Below are the code and all the weights of a small trained network. Each question names an input and a target symbol and asks about switching units off, where a switched-off unit gives its printed mean instead of its output.

import numpy as np


def w(rows, s, z=0):
    codes = np.array(rows[::2]) - 128.0
    scale = np.full(codes.shape[1], s)
    scale[-1] = z or s
    return codes * scale


def norm(h):
    return h / np.sqrt((h * h).mean(-1, keepdims=True) + 1e-5)


def f(y):
    return y / 2 * (1 + np.tanh(0.7978845608 * (y + 0.044715 * y**3)))


def softmax(a):
    e = np.exp(a - a.max(-1, keepdims=True))
    return e / e.sum(-1, keepdims=True)


def log_softmax(a):
    a = a - a.max(-1, keepdims=True)
    return a - np.log(np.exp(a).sum(-1, keepdims=True))


def net(x, mask):
    ids = ['αβεζηλμπστψω'.index(c) for c in x.split()]
    T = len(ids)
    res = E[ids] + P[:T]
    r = norm(res)
    for j in range(3):
        rows = slice(3 * j, 3 * j + 3)
        q, k, v = (r @ M[0][rows].T for M in (Q, K, V))
        z = softmax(np.where(np.tri(T) > 0, q @ k.T / 3**0.5, -1e9)) @ v
        o = O[0][rows]
        res = res + np.where(mask[j], z, o[:, -1]) @ o[:, :-1]
    y = f(norm(res) @ A[0][:, :-1].T + A[0][:, -1])
    res = res + np.where(mask[3:27], y, B[0][:, -1]) @ B[0][:, :-1]
    return log_softmax(norm(res)[-1] @ U[:, :-1].T + U[:, -1])


Q, K, V, O, A, B = {}, {}, {}, {}, {}, {}
E = w([
[34,83,172],'α',
[110,219,106],'β',
[106,153,99],'ε',
[127,97,129],'ζ',
[104,48,224],'η',
[118,193,241],'λ',
[143,158,152],'μ',
[95,2,147],'π',
[167,130,111],'σ',
[73,114,145],'τ',
[45,71,96],'ψ',
[130,101,125],'ω',
],0.021)
P = w([
[97,41,137],'0',
[146,66,254],'1',
[150,81,250],'2',
[142,92,246],'3',
[141,92,244],'4',
[140,93,244],'5',
],0.0065)
Q[0] = w([
[175,130,120],'H0',
[60,148,94],'H0',
[52,182,5],'H0',
[106,68,124],'H1',
[39,192,106],'H1',
[179,104,119],'H1',
[168,117,209],'H2',
[178,83,147],'H2',
[142,167,72],'H2',
],0.018)
K[0] = w([
[138,119,134],'H0',
[112,103,18],'H0',
[95,134,3],'H0',
[115,139,181],'H1',
[66,129,108],'H1',
[201,159,164],'H1',
[171,152,181],'H2',
[159,165,180],'H2',
[74,150,129],'H2',
],0.021)
V[0] = w([
[135,208,88],'H0',
[191,185,248],'H0',
[118,148,111],'H0',
[177,158,194],'H1',
[225,122,143],'H1',
[149,146,86],'H1',
[137,175,105],'H2',
[46,153,153],'H2',
[229,144,219],'H2',
],0.012)
O[0] = w([
[182,140,203,20],'H0',
[201,135,144,254],'H0',
[134,82,139,95],'H0',
[225,40,122,148],'H1',
[79,83,114,84],'H1',
[2,27,76,48],'H1',
[202,86,126,58],'H2',
[132,100,177,161],'H2',
[181,126,110,233],'H2',
],0.0072,0.0066)
A[0] = w([
[115,157,74,213],'N0',
[178,74,201,75],'N1',
[105,139,147,77],'N2',
[171,160,126,76],'N3',
[122,127,130,112],'N4',
[104,107,158,166],'N5',
[135,145,141,74],'N6',
[172,159,110,131],'N7',
[138,107,181,109],'N8',
[102,76,166,162],'N9',
[117,172,102,156],'N10',
[84,63,128,9],'N11',
[107,129,153,182],'N12',
[193,99,55,162],'N13',
[166,28,145,100],'N14',
[173,147,130,110],'N15',
[127,69,109,5],'N16',
[203,90,105,44],'N17',
[178,64,140,59],'N18',
[79,154,149,118],'N19',
[127,64,102,81],'N20',
[86,6,87,150],'N21',
[150,188,117,253],'N22',
[215,173,84,100],'N23',
],0.018,0.0032)
B[0] = w([
[31,139,62,140],'N0',
[127,162,96,253],'N1',
[151,151,146,141],'N2',
[112,86,140,161],'N3',
[140,140,128,126],'N4',
[138,160,226,163],'N5',
[128,104,138,132],'N6',
[93,17,140,164],'N7',
[135,207,98,180],'N8',
[109,129,185,178],'N9',
[71,130,126,145],'N10',
[178,104,141,152],'N11',
[182,201,121,165],'N12',
[143,180,64,202],'N13',
[54,157,147,231],'N14',
[149,103,137,172],'N15',
[110,83,121,139],'N16',
[142,170,115,211],'N17',
[92,215,134,210],'N18',
[163,203,144,186],'N19',
[91,78,133,152],'N20',
[194,46,82,202],'N21',
[149,67,52,190],'N22',
[74,2,155,207],'N23',
],0.0088,0.0083)
U = w([
[90,211,249,146],'α',
[221,186,210,180],'β',
[27,185,191,47],'ε',
[57,141,44,138],'ζ',
[150,61,9,207],'η',
[251,74,88,185],'λ',
[109,49,164,254],'μ',
[70,156,100,127],'π',
[44,98,21,109],'σ',
[98,189,146,30],'τ',
[18,142,149,82],'ψ',
[52,150,105,78],'ω',
],0.016,0.0066)

Each question gives the input, a string of symbols that net reads in full, and the target symbol t.
The units are the heads (3 rows each of Q, K, V and O) and the neurons (one row each of A and B). Each row of codes is followed by its name. A weight is (code - 128) times the scale printed after its matrix; where a second scale follows, it is the last column's (O, A, B and U).
mask holds one flag per unit, heads first, then neurons. A switched-off unit (its flag False) gives its mean, the last column of its rows in O or B, instead of its output. The means were averaged over made-up inputs and are rounded, as every weight is.
A unit's drop is (log p(t) with every unit on - log p(t) with that unit switched off) / (log p(t) with every unit on - log p(t) with every unit switched off).
The circuit of an input: a set's keep is (log p(t) with only the set's units on - log p(t) with every unit switched off) / (log p(t) with every unit on - log p(t) with every unit switched off). Starting from the 12 units with the biggest drops (on a tie, the unit counted first), units are removed one at a time, each time the one whose removal leaves the highest keep (on an exact tie, the one counted first), for as long as the keep stays at least 0.8.
circuit, biggest first: the units of the circuit, biggest drop first
unit that matters most: the unit with the biggest drop
top k neurons: the k neurons with the biggest drops, biggest first
heads that matter: for each layer, one digit per head in row order, 1 if its drop is at least 0.15 and else 0, layers parted by /
drop of u: that unit's drop, to one decimal
input σ β ε π ω, target η: top neuron : [N21]
input α μ η ω τ, target λ: heads that matter : 010
input ω λ τ, target β: circuit, biggest first : [H1, N14]
input π ψ σ σ ψ π, target η: circuit, biggest first : [N21, H2, N14]
input β λ β, target β: circuit, biggest first : [H0, N14]
input π λ π, target β: top 3 neurons : [N18, N14, N22]
input η σ λ ψ, target η: top 3 neurons : [N21, N14, N18]
input ω τ α σ τ, target η: circuit, biggest first : [H2, N22]
input λ ζ α α β, target λ: top 3 neurons : [N22, N14, N18]
input π β ε ω, target σ: heads that matter : 100
input ψ ε ω μ τ, target λ: top 2 neurons : [N14, N22]
input η π β, target η: top 2 neurons : [N22, N14]
input β σ α ζ β, target β: top 2 neurons : [N14, N22]
input μ α σ β ω, target η: unit that matters most : H2
input μ ζ ψ, target μ: top 3 neurons : [N21, N13, N1]
input λ α ε, target λ: top 2 neurons : [N14, N22]
input β β ζ ε, target β: drop of N21 : 0.2
input λ σ β α ε, target λ: drop of H0 : 0.5
input μ σ η η ε β, target μ: drop of N3 : 0.1
input σ μ π σ ε, target σ: top neuron : [N22]
